Below is a small trained network, with its code and all its weights. Each question gives an input and a class and asks what happens when units are switched off, that is, made to give their printed mean instead of their output.

import numpy as np


def w(rows, s, z=0):
    codes = np.array(rows[::2]) - 128.0
    scale = np.full(codes.shape[1], s)
    scale[-1] = z or s
    return codes * scale


def norm(h):
    return h / np.sqrt((h * h).mean(-1, keepdims=True) + 1e-5)


def f(y):
    return y / 2 * (1 + np.tanh(0.7978845608 * (y + 0.044715 * y**3)))


def log_softmax(a):
    a = a - a.max(-1, keepdims=True)
    return a - np.log(np.exp(a).sum(-1, keepdims=True))


def net(x, mask):
    res = np.array(x, float).reshape(1, 5) / 4 @ E
    u = 0
    for l in range(2):
        y = f(norm(res) @ A[l][:, :-1].T + A[l][:, -1])
        res = res + np.where(mask[u : u + 16], y, B[l][:, -1]) @ B[l][:, :-1]
        u += 16
    return log_softmax(norm(res)[-1] @ U[:, :-1].T + U[:, -1])


A, B = {}, {}
E = w([
[168,235,117,105],'x0',
[142,184,249,95],'x1',
[37,151,193,254],'x2',
[195,181,84,172],'x3',
[223,67,187,158],'x4',
],0.0042)
A[0] = w([
[93,91,144,62,117],'0.n0',
[89,252,195,23,133],'0.n1',
[136,109,140,254,153],'0.n2',
[198,28,176,53,51],'0.n3',
[218,99,213,230,1],'0.n4',
[163,72,172,38,98],'0.n5',
[92,134,51,143,70],'0.n6',
[164,187,141,113,95],'0.n7',
[69,202,140,22,19],'0.n8',
[135,127,126,184,135],'0.n9',
[237,189,28,166,109],'0.n10',
[66,139,128,71,97],'0.n11',
[210,76,124,84,98],'0.n12',
[57,112,16,112,16],'0.n13',
[104,47,189,59,168],'0.n14',
[102,140,247,173,94],'0.n15',
],0.0087,0.0067)
B[0] = w([
[137,74,95,118,152],'0.n0',
[149,162,73,218,253],'0.n1',
[120,102,204,138,218],'0.n2',
[179,111,50,216,185],'0.n3',
[131,4,139,81,155],'0.n4',
[152,134,70,165,181],'0.n5',
[66,144,159,119,128],'0.n6',
[126,154,89,98,140],'0.n7',
[177,71,95,195,147],'0.n8',
[102,122,167,122,148],'0.n9',
[160,117,194,51,219],'0.n10',
[125,88,122,142,139],'0.n11',
[156,137,142,154,180],'0.n12',
[15,111,78,91,140],'0.n13',
[165,58,92,131,231],'0.n14',
[69,78,160,146,210],'0.n15',
],0.011,0.0046)
A[1] = w([
[152,108,40,182,21],'1.n0',
[105,146,153,81,34],'1.n1',
[54,85,51,102,72],'1.n2',
[142,106,40,191,33],'1.n3',
[211,242,101,78,16],'1.n4',
[30,164,64,94,5],'1.n5',
[164,124,65,49,137],'1.n6',
[59,209,79,169,64],'1.n7',
[120,125,22,125,25],'1.n8',
[33,119,81,204,120],'1.n9',
[102,177,187,68,62],'1.n10',
[27,72,101,19,6],'1.n11',
[49,83,195,224,107],'1.n12',
[153,148,50,32,114],'1.n13',
[73,212,111,116,22],'1.n14',
[66,254,135,85,2],'1.n15',
],0.0079,0.0042)
B[1] = w([
[109,45,86,234,167],'1.n0',
[150,76,107,190,105],'1.n1',
[20,153,156,66,142],'1.n2',
[65,48,74,240,172],'1.n3',
[151,219,60,47,163],'1.n4',
[60,122,159,67,123],'1.n5',
[75,188,92,203,168],'1.n6',
[44,149,228,88,139],'1.n7',
[77,113,142,227,139],'1.n8',
[89,212,124,167,199],'1.n9',
[195,82,114,231,127],'1.n10',
[158,48,38,3,141],'1.n11',
[176,244,117,163,253],'1.n12',
[95,170,109,191,161],'1.n13',
[120,76,196,91,113],'1.n14',
[194,7,209,88,125],'1.n15',
],0.006,0.0045)
U = w([
[202,249,88,51,126],'0',
[195,95,38,180,162],'1',
[53,199,148,196,168],'2',
[177,123,224,120,145],'3',
[125,141,116,105,6],'4',
[24,177,127,72,63],'5',
[64,81,75,31,150],'6',
[116,39,191,124,117],'7',
],0.019,0.013)

Each question gives the input, the list of numbers given to net, and the class t.
The units are the neurons (one row each of A and B). Each row of codes is followed by its name. A weight is (code - 128) times the scale printed after its matrix; where a second scale follows, it is the last column's (A, B and U).
mask holds one flag per neuron, layer by layer. A switched-off neuron (its flag False) gives its mean, the last column of its row in B, instead of its output. The means were averaged over made-up inputs and are rounded, as every weight is.
A unit's drop is (log p(t) with every unit on - log p(t) with that unit switched off) / (log p(t) with every unit on - log p(t) with every unit switched off).
The circuit of an input: a set's keep is (log p(t) with only the set's units on - log p(t) with every unit switched off) / (log p(t) with every unit on - log p(t) with every unit switched off). Starting from the 12 units with the biggest drops (on a tie, the unit counted first), units are removed one at a time, each time the one whose removal leaves the highest keep (on an exact tie, the one counted first), for as long as the keep stays at least 0.8.
units of the circuit, in order: the units of the circuit, biggest drop first
unit that matters most: the unit with the biggest drop
top k neurons: the k neurons with the biggest drops, biggest first
top k neurons in layer l: the k neurons of layer l with the biggest drops, biggest first
drop when u is switched off: that unit's drop, to one decimal
input [-8,-7,0,4,-1], class 6: unit that matters most -> 0.n13
input [-3,8,1,-5,5], class 1: units of the circuit, in order -> (0.n3, 0.n14)
input [4,0,2,5,-6], class 0: top 3 neurons -> (0.n10, 0.n15, 1.n4)
input [8,1,4,0,4], class 3: top 2 neurons in layer 0 -> (0.n3, 0.n5)
input [-4,-6,4,-4,5], class 3: top 3 neurons -> (0.n2, 1.n12, 0.n1)
input [-8,6,2,-8,-6], class 1: top 4 neurons -> (0.n14, 0.n10, 0.n13, 0.n2)
input [-4,2,2,-6,-6], class 1: top 3 neurons -> (0.n14, 0.n10, 0.n0)
input [-6,6,8,7,8], class 7: top 3 neurons -> (0.n4, 0.n15, 0.n1)
input [-1,-1,-2,0,-5], class 6: top 2 neurons -> (0.n13, 1.n11)
input [-5,-3,3,0,-5], class 6: top 3 neurons in layer 0 -> (0.n13, 0.n1, 0.n3)
input [4,-1,8,-8,6], class 3: top 2 neurons in layer 1 -> (1.n12, 1.n3)
input [1,-4,6,7,-1], class 3: top 2 neurons -> (0.n10, 0.n1)
input [5,-7,8,-1,5], class 3: top 2 neurons -> (0.n2, 0.n1)
input [0,0,1,7,-4], class 0: units of the circuit, in order -> (0.n10)
input [8,-5,-4,-8,-7], class 2: top 2 neurons -> (0.n1, 0.n8)
input [6,6,-4,2,-7], class 1: top 2 neurons -> (0.n1, 0.n8)
input [5,-6,-5,-2,-8], class 6: top 2 neurons -> (1.n11, 0.n13)
input [-7,5,1,-6,7], class 1: top 2 neurons -> (0.n3, 0.n14)
input [-2,-1,1,-1,-7], class 6: drop when 1.n12 is switched off -> 0.0
input [7,-3,6,5,-3], class 3: drop when 1.n15 is switched off -> 0.2
input [6,-6,0,4,2], class 0: unit that matters most -> 0.n15
input [4,4,2,5,-1], class 0: drop when 1.n4 is switched off -> 0.1
input [-4,4,3,6,1], class 7: drop when 0.n15 is switched off -> 0.1
